Below are the code and all the weights of a small trained network. Each question names an input and a target symbol and asks about switching units off, where a switched-off unit gives its printed mean instead of its output.

import numpy as np


def w(rows, s, z=0):
    codes = np.array(rows[::2]) - 128.0
    scale = np.full(codes.shape[1], s)
    scale[-1] = z or s
    return codes * scale


def f(y):
    return y / 2 * (1 + np.tanh(0.7978845608 * (y + 0.044715 * y**3)))


def softmax(a):
    e = np.exp(a - a.max(-1, keepdims=True))
    return e / e.sum(-1, keepdims=True)


def log_softmax(a):
    a = a - a.max(-1, keepdims=True)
    return a - np.log(np.exp(a).sum(-1, keepdims=True))


def net(x, mask):
    ids = ['ΛΠβγδεημ'.index(c) for c in x.split()]
    T = len(ids)
    res = E[ids] + P[:T]
    u = 0
    for l in range(3):
        r = res
        for j in range(2):
            rows = slice(2 * j, 2 * j + 2)
            q, k, v = (r @ M[l][rows].T for M in (Q, K, V))
            z = softmax(np.where(np.tri(T) > 0, q @ k.T / 2**0.5, -1e9)) @ v
            o = O[l][rows]
            res = res + np.where(mask[u + j], z, o[:, -1]) @ o[:, :-1]
        u += 2
        y = f(res @ A[l][:, :-1].T + A[l][:, -1])
        res = res + np.where(mask[u : u + 8], y, B[l][:, -1]) @ B[l][:, :-1]
        u += 8
    return log_softmax(res[-1] @ U[:, :-1].T + U[:, -1])


Q, K, V, O, A, B = {}, {}, {}, {}, {}, {}
E = w([
[127,128,254],'Λ',
[221,157,111],'Π',
[120,124,76],'β',
[60,94,148],'γ',
[152,191,129],'δ',
[41,175,117],'ε',
[14,71,226],'η',
[145,40,165],'μ',
],0.011)
P = w([
[70,68,117],'0',
[142,113,22],'1',
[123,230,197],'2',
[108,91,171],'3',
[134,104,29],'4',
[80,255,201],'5',
[117,101,178],'6',
[137,106,35],'7',
[82,248,194],'8',
[126,109,180],'9',
[142,106,39],'10',
],0.0072)
Q[0] = w([
[32,78,49],'L0H0',
[109,252,207],'L0H0',
[126,93,110],'L0H1',
[141,48,134],'L0H1',
],0.012)
K[0] = w([
[136,9,59],'L0H0',
[43,202,130],'L0H0',
[119,139,104],'L0H1',
[104,102,75],'L0H1',
],0.013)
V[0] = w([
[34,176,33],'L0H0',
[2,109,145],'L0H0',
[53,137,90],'L0H1',
[138,25,131],'L0H1',
],0.0042)
O[0] = w([
[156,150,253,173],'L0H0',
[52,229,200,4],'L0H0',
[76,31,41,83],'L0H1',
[123,81,188,21],'L0H1',
],0.0038,0.00046)
A[0] = w([
[94,118,245,183],'L0N0',
[145,128,132,159],'L0N1',
[176,164,57,130],'L0N2',
[152,168,108,171],'L0N3',
[133,128,124,116],'L0N4',
[168,36,74,190],'L0N5',
[60,47,79,252],'L0N6',
[39,115,91,218],'L0N7',
],0.011,0.003)
B[0] = w([
[2,88,122,241],'L0N0',
[117,121,115,152],'L0N1',
[40,122,60,242],'L0N2',
[93,161,114,200],'L0N3',
[124,120,122,125],'L0N4',
[171,50,84,254],'L0N5',
[237,136,212,243],'L0N6',
[195,211,199,211],'L0N7',
],0.0074,0.0031)
Q[1] = w([
[102,122,23],'L1H0',
[89,93,1],'L1H0',
[120,68,108],'L1H1',
[160,244,100],'L1H1',
],0.0063)
K[1] = w([
[165,77,33],'L1H0',
[179,23,2],'L1H0',
[156,229,102],'L1H1',
[22,41,209],'L1H1',
],0.0044)
V[1] = w([
[113,68,225],'L1H0',
[30,202,141],'L1H0',
[3,115,84],'L1H1',
[207,175,41],'L1H1',
],0.0036)
O[1] = w([
[124,59,171,102],'L1H0',
[136,159,195,92],'L1H0',
[1,140,105,1],'L1H1',
[176,225,124,204],'L1H1',
],0.0046,0.0006)
A[1] = w([
[99,73,101,180],'L1N0',
[17,180,131,117],'L1N1',
[106,68,89,180],'L1N2',
[249,81,136,133],'L1N3',
[183,77,55,3],'L1N4',
[93,88,82,224],'L1N5',
[132,133,142,87],'L1N6',
[123,105,127,117],'L1N7',
],0.011,0.0038)
B[1] = w([
[43,40,40,164],'L1N0',
[217,80,43,227],'L1N1',
[29,85,81,178],'L1N2',
[253,34,146,255],'L1N3',
[38,33,206,219],'L1N4',
[28,102,14,188],'L1N5',
[130,123,146,118],'L1N6',
[118,101,129,126],'L1N7',
],0.0053)
Q[2] = w([
[152,94,66],'L2H0',
[88,169,235],'L2H0',
[138,103,220],'L2H1',
[229,3,131],'L2H1',
],0.004)
K[2] = w([
[99,96,118],'L2H0',
[200,162,157],'L2H0',
[80,92,144],'L2H1',
[146,2,92],'L2H1',
],0.0052)
V[2] = w([
[121,117,87],'L2H0',
[101,118,75],'L2H0',
[2,91,194],'L2H1',
[30,85,206],'L2H1',
],0.0036)
O[2] = w([
[96,147,151,244],'L2H0',
[99,146,166,254],'L2H0',
[222,107,157,3],'L2H1',
[254,94,142,63],'L2H1',
],0.0045,0.0011)
A[2] = w([
[207,194,174,228],'L2N0',
[117,71,195,51],'L2N1',
[163,77,238,45],'L2N2',
[55,126,77,119],'L2N3',
[134,73,189,112],'L2N4',
[201,102,208,3],'L2N5',
[144,255,205,179],'L2N6',
[153,214,49,3],'L2N7',
],0.0087,0.0022)
B[2] = w([
[158,86,226,220],'L2N0',
[105,165,64,197],'L2N1',
[102,201,88,252],'L2N2',
[68,170,180,239],'L2N3',
[134,169,64,218],'L2N4',
[125,198,146,225],'L2N5',
[39,1,183,228],'L2N6',
[29,185,92,164],'L2N7',
],0.0081,0.004)
U = w([
[128,127,135,144],'Λ',
[51,77,97,25],'Π',
[204,1,112,241],'β',
[201,162,159,226],'γ',
[90,253,66,8],'δ',
[135,30,230,6],'ε',
[74,219,168,245],'η',
[165,180,30,101],'μ',
],0.0074,0.0024)

Each question gives the input, a string of symbols that net reads in full, and the target symbol t.
The units are the heads (2 rows each of Q, K, V and O) and the neurons (one row each of A and B). Each row of codes is followed by its name. A weight is (code - 128) times the scale printed after its matrix; where a second scale follows, it is the last column's (O, A, B and U).
mask holds one flag per unit, layer by layer, with each layer's heads first. A switched-off unit (its flag False) gives its mean, the last column of its rows in O or B, instead of its output. The means were averaged over made-up inputs and are rounded, as every weight is.
A unit's drop is (log p(t) with every unit on - log p(t) with that unit switched off) / (log p(t) with every unit on - log p(t) with every unit switched off).
The circuit of an input: a set's keep is (log p(t) with only the set's units on - log p(t) with every unit switched off) / (log p(t) with every unit on - log p(t) with every unit switched off). Starting from the 12 units with the biggest drops (on a tie, the unit counted first), units are removed one at a time, each time the one whose removal leaves the highest keep (on an exact tie, the one counted first), for as long as the keep stays at least 0.8.
units of the circuit, in order: the units of the circuit, biggest drop first
unit that matters most: the unit with the biggest drop
k most important neurons: the k neurons with the biggest drops, biggest first
k most important neurons of layer l: the k neurons of layer l with the biggest drops, biggest first
which heads matter: for each layer, one digit per head in row order, 1 if its drop is at least 0.15 and else 0, layers parted by /
drop of u: that unit's drop, to one decimal
input Π δ Π μ, target μ: 2 most important neurons of layer 0	(L0N6; L0N2)
input Π μ ε β ε Π η ε, target ε: unit that matters most	L0N7
input β Π ε Π Π δ ε η, target η: 2 most important neurons	(L2N2; L0N6)
input Π Π ε ε Π μ β, target γ: 3 most important neurons	(L0N6; L0N2; L0N0)
input Π Π ε δ Π ε ε Π Π, target ε: which heads matter	10 / 10 / 00
input β Π β Π μ β Π Π η γ, target η: which heads matter	00 / 10 / 00
input Π β β δ Π η β Π η Λ, target Π: units of the circuit, in order	(L0N0; L0N6)
input Π Π ε δ μ η η μ, target μ: 2 most important neurons	(L0N6; L2N2)
input γ μ Π ε γ ε η, target δ: 3 most important neurons of layer 0	(L0N0; L0N6; L0N7)
input Π ε μ Π Π η ε δ, target δ: which heads matter	00 / 00 / 00
input Π Π Λ Π Π β γ, target η: 2 most important neurons of layer 1	(L1N1; L1N5)
input Λ μ β β ε μ β Π, target Π: 2 most important neurons	(L0N2; L0N6)
input η Π ε Π Π Π Π ε, target ε: 4 most important neurons	(L0N7; L0N6; L2N6; L2N0)
input β ε β Π δ, target δ: unit that matters most	L0N6
input β Π μ β δ ε δ Π Π, target ε: 2 most important neurons of layer 1	(L1N5; L1N0)
input β β μ ε β, target β: 3 most important neurons of layer 0	(L0N6; L0N5; L0N2)
input Π μ Π Π Λ Π η, target δ: drop of L0N6	0.5
input ε Λ Π β, target γ: drop of L0N6	0.3
input η β Π Π Π β Π η, target η: drop of L1N1	0.1
input Π δ Π Π Π δ μ Π β μ γ, target γ: most important neuron	(L0N6)
